(in the rows, 128 means zero)
Each row has two labels, one from each of two sets.
[132 112 138 159  83 146 126 147 136 126 127 124 118 102  70 110 146 120
 154 149  97 118 124 146 153 146  98 145 137 157 161 119 130 111 176 125
 114 136 121 124 139 119 136 121 129 142 129 132  99 117 136 149 144] | [19] + Q427
[131 114 116 165 126 136 121 136 139 129 113 116 130 133 119 147 150 135
 149 117  92 124 127 126 140 129 125 124 132 139 126 136 130 135 143 134
 115 123 124 113 164 145 106 125 126 147 139 130 131 130 123 137 128] | [19] + Q696
[144  93 135  85 131 127 124 133 132 130 136 129  94 147 160 137 140 107
 172 216 122 133 123 134 147 140 133 119 132 131 100 116 109 102 130 134
 134 146 138 141 103 112 135 106 130 134 120 136 116 101 130 155 130] | [14] + Q427
[143 138 138 102 114 143 107 132 138 124 115 118 101 119 157 149 150 114
 157 197 119 124 126 138 120 118 121 128 137 125 125 104 138 121 132 144
 132 146 131 141 119 116 130 114 109 156  89 150  96 137 133 134 119] | [14] + Q696
[112 112 130 122 127 131 126 140 156 120 105 108 122 120 112 139 151 155
 148 167  99 133 116 142 141 140 121 134 132 142 115 131 145 143 163 151
 110 147 115 103 158 139 133 121 125 155 132 124 126 137 133 131 127] | [19] + Q959
[106 124 128 132 110 137 122 133 134 122 145 135 118 118 118 132 164 132
 153 175  71 132 122 139 141 147 135 122 134 147 154 134 103 120 153 122
 128 138 129 105 135 129 134 140 139 140 128 135 119 117 141 137 109] | [19] + Q427
[178 116 122 126 118 144 105 129 149 123  95 115 101 124 151 144 150 113
 150 173 103 118 139 138 122 141 127 138 137 139 122 118 141 115 154 141
 119 142  99 161 136 125 121  95 120 152 127 134  94 125 124 143 127] | [14] + Q959
[158 157 133 109  75 124 163  94 129 131 140 142 125 126  98  98  88 128
 148 141 159 127 139 141 140 137 143 138 149 113 103 132 122 100 133 110
 142 157 132 158  81 137 130 150  85 150 100 153 121 133 120 118 137] | [14] + Q872
[141  79 135 114 118 138 113 149 157 144 116 111  95 136 148 136 160 113
 206 184  77 140 124 142 125 144 114 126 136 139 117 138 128 119 178 150
 108 149 120 120 160 120 119 138 109 150 146 146 111 109 126 158 119] | [14] + Q427
[111 155 127 126 120 138 113 146 104 129 157 118 126 111 131 151 171 132
 134 165 101 126 120 117 132 145 132 124 126 139 171 115 111 130 135 132
 141 134 134 127 110 118 146 111 152 139 119 139 120 120 143 119 121] | [19] + Q427
[ 40  94 130 115  81 139  88 194 146 132 170 101  91 103 141 136 209 112
 163 252  25 100 114 146 127 177 123 148 140 167 143 124 116 103 192 139
 116 154 129 116 121 128 149  91 176 139  98 134 105 101 162 159 115] | [19] + Q696
[ 72 113 140  71 117 134  92 173 123 133 166 127  93 106 170 160 176 118
 144 252  84 118  88 120 115 154 122 123 122 141 158 124 129 107 133 142
 136 162 146 127 100 113 147 115 149 129 120 149 133  96 151 137 122] | [19] + Q959
[142 184 151 145  64 149 117 124 115 133 192 138 117 100 141 154 170 116
 169 166 112 125 125 136  89 166 133 142 144 168 217 121 134 101 192 106
 135 164 134 121 117 117 135 145 115 164 114 152 117 115 142 116 121] | [14] + Q427
[ 99 124 133 122  86 133  93 146 135 122 154 120 111 107 174 166 160  99
 169 166 120 133 113 140 103 144 121 116 140 177 210 125 157  88 170 117
 125 158 116 115 111  95  78 143 117 154 122 166 113 120 136 146 141] | [14] + Q959
[117 103 127 135 122 133 125 138 161 124 152 122 109 130 144 129 145 121
 159 161  84 139 124 132 100 142 125 163 135 149 109 130 125 124 165 128
 117 123 121  93 158 133 130 117 148 118 141 113 147 142 140 144 119] | [19] + Q872
[182  87 137 137  84 139 103 146 132 126 153 117  87 134 176 135 180  97
 195 215  86 114 115 153 120 161 114 126 153 165 165 121 107  72 194 110
 124 132 118 137 113 101  87  92 145 128 127 170  90 103 124 194 126] | [14] + Q427
[100 105 126 154  94 127 127 144 139 132 143 114 128 117  96 105 145 111
 123 192  95 114 119 144 147 147 121 161 141 158 147 149 116 115 150 109
 118 124 114 116 108 141 141 116 157 126 125 117  93 124 139 145 125] | [19] + Q427
[120  78 122 124 160 138 144 121 156 130 111 118 125 135 118 127 120 139
 160  96  51 140 131 126 125 120 118 123 133 110  64 138 126 160 139 147
 111 137 132 108 204 156 143 129 116 147 171 102 182 157 131 119 120] | [19] + Q872
[ 94  92 125 135  79 135 123 132 145 133 120 113 113 105  83 104 156 108
 176 217  48 125 119 149 171 152 135 142 132 146 122 143 103 118 172 130
 118 144 116  98 164 129 135 136 149 149 124 139 158  99 136 154 100] | [19] + Q427
[104  97 140 106 121 130 107 178 140 124 167 135 101 111 152 137 131 100
 152 252 100 143 120 131  93 157 120 155 130 158 136 112 120 103 166 120
 124 133 127 148 107 121 149 101 166 112 125 125 125 110 151 140 124] | [19] + Q872
[ 98  65 136 136 116 136 101 182 140 129 137 118 104 125 136 149 180 111
 183 228  63 126 115 137 127 151 115 118 135 156 159 119 123 106 162 141
 115 138 129 151 137 139 143 105 163 127 140 146 115  94 146 168 124] | [19] + Q696
[107  85 132 103  97 143 116 140 152 122 134 118  97 128 139 115 166 117
 166 230  49 139 113 134 111 149 125 143 133 145  78 120 103 121 153 134
 106 137 129 116 140 146 162  92 156 136 134 118 151 125 142 143 116] | [19] + Q872

Each row has two labels, one from each of two sets.
[125 104 107 154 125 121 147 122 132 131 128 171 107 157  82 119 170  72
 136 111 137 139 117  78  98 127 137 127 109 124 125 167 142 147 185 152
 113 120 134 118 104 126 140 117 131 102  93 115 130 132 132 126 124] | Q378 + (37)
[124 134 114 112 141 130 129 121 147 124 125 159 104 159  82 109 141 105
 132 116 138 140 104 111 114 125 116 133 128 128 126 160 124 118 168 133
 122 132 133 129 114 127 126 106 126 108 102 110 130 127 132 125 116] | Q317 + (37)
[118 124 102 139 140 123 119 123 123 111 118 160  98 169  98 113 145  87
 145 115 149 150 120 105 125 139 126 132 119 127 123 154 129 116 154 133
 119 124 134 123 129 102 124 104 121  89 114 123 139 135 129 118 120] | Q431 + (37)
[105 137 134 129 146 136 113 128 153 136 156 145 112 149 121  95 151 123
 156 129 141 158 115 135 127 141 115 143 137 132 133 148 126 102 142 126
 139 136 130 125 142 121 119 119 132 120 128 123 124 123 142 114 120] | Q431 + (37)
[119 116 115 147 119 117 140 123 127 132 119 155 104 149  92 115 154  73
 132 110 142 131 118  96 121 135 138 119 108 119 133 158 124 124 171 140
 114 121 133 136 120  97 137 104 125  97 109 120 142 123 130 120 122] | Q378 + (37)
[136  87 133 139 141 127 139 128 132  94 138 146 133 123 122 129 143 102
  93 125 143 106 143 121 115 128 133 135 124 117 112 138 147 146 134 138
 122 110 115 121 126 139 146 129 120 112 130 132 127 140 126 140 138] | Q431 + (25)
[145  91 156 157 132 121 154 113 170 154 147 151 136 133 105 117 169 103
  85 112 104  95 127 120  76 127 136 133  95 121 104 155 144 146 155 156
 125 114 131 166 118 160 164 131 126 131 119 127 104 123 116 160 128] | Q317 + (27)
[122  93 131 159 149 118 130 106 141 130 150 163 127 129 129 112 164 110
 113 118 104 115 135 125  98 140 144 142 119 128 112 127 145 139 146 145
 125 127 112 138 134 124 144 121 125 112 124 138 143 168 124 149 135] | Q378 + (30)
[112 106 121 139 140 118 132 119 138 100 135 169 112 146  90 114 159  74
 115 116 149 129 127 113 117 131 132 147 112 123 121 159 139 112 154 140
 118 126 125 140 120 125 143 106 116  89 117 124 139 130 126 126 124] | Q378 + (37)
[142  87 134 152 104 105 162 113 146 168 131 146 128 116 110 143 154 101
 106 116 122 103 133  90  71 135 167 126 140 143 127 150 129 147 172 157
 114 117 105 127 115 123 160 116 125 126 112 123  96 181 114 160 137] | Q378 + (27)
[132  99 143 124 135 121 138 120 159 133 137 157 127 132 119  95 166 111
  99 125 140 116 128 126 113 142 129 137 135 126 115 154 127 116 143 139
 132 117 122 148 123 128 146 122 117 124 125  97 109 128 132 147 130] | Q431 + (27)
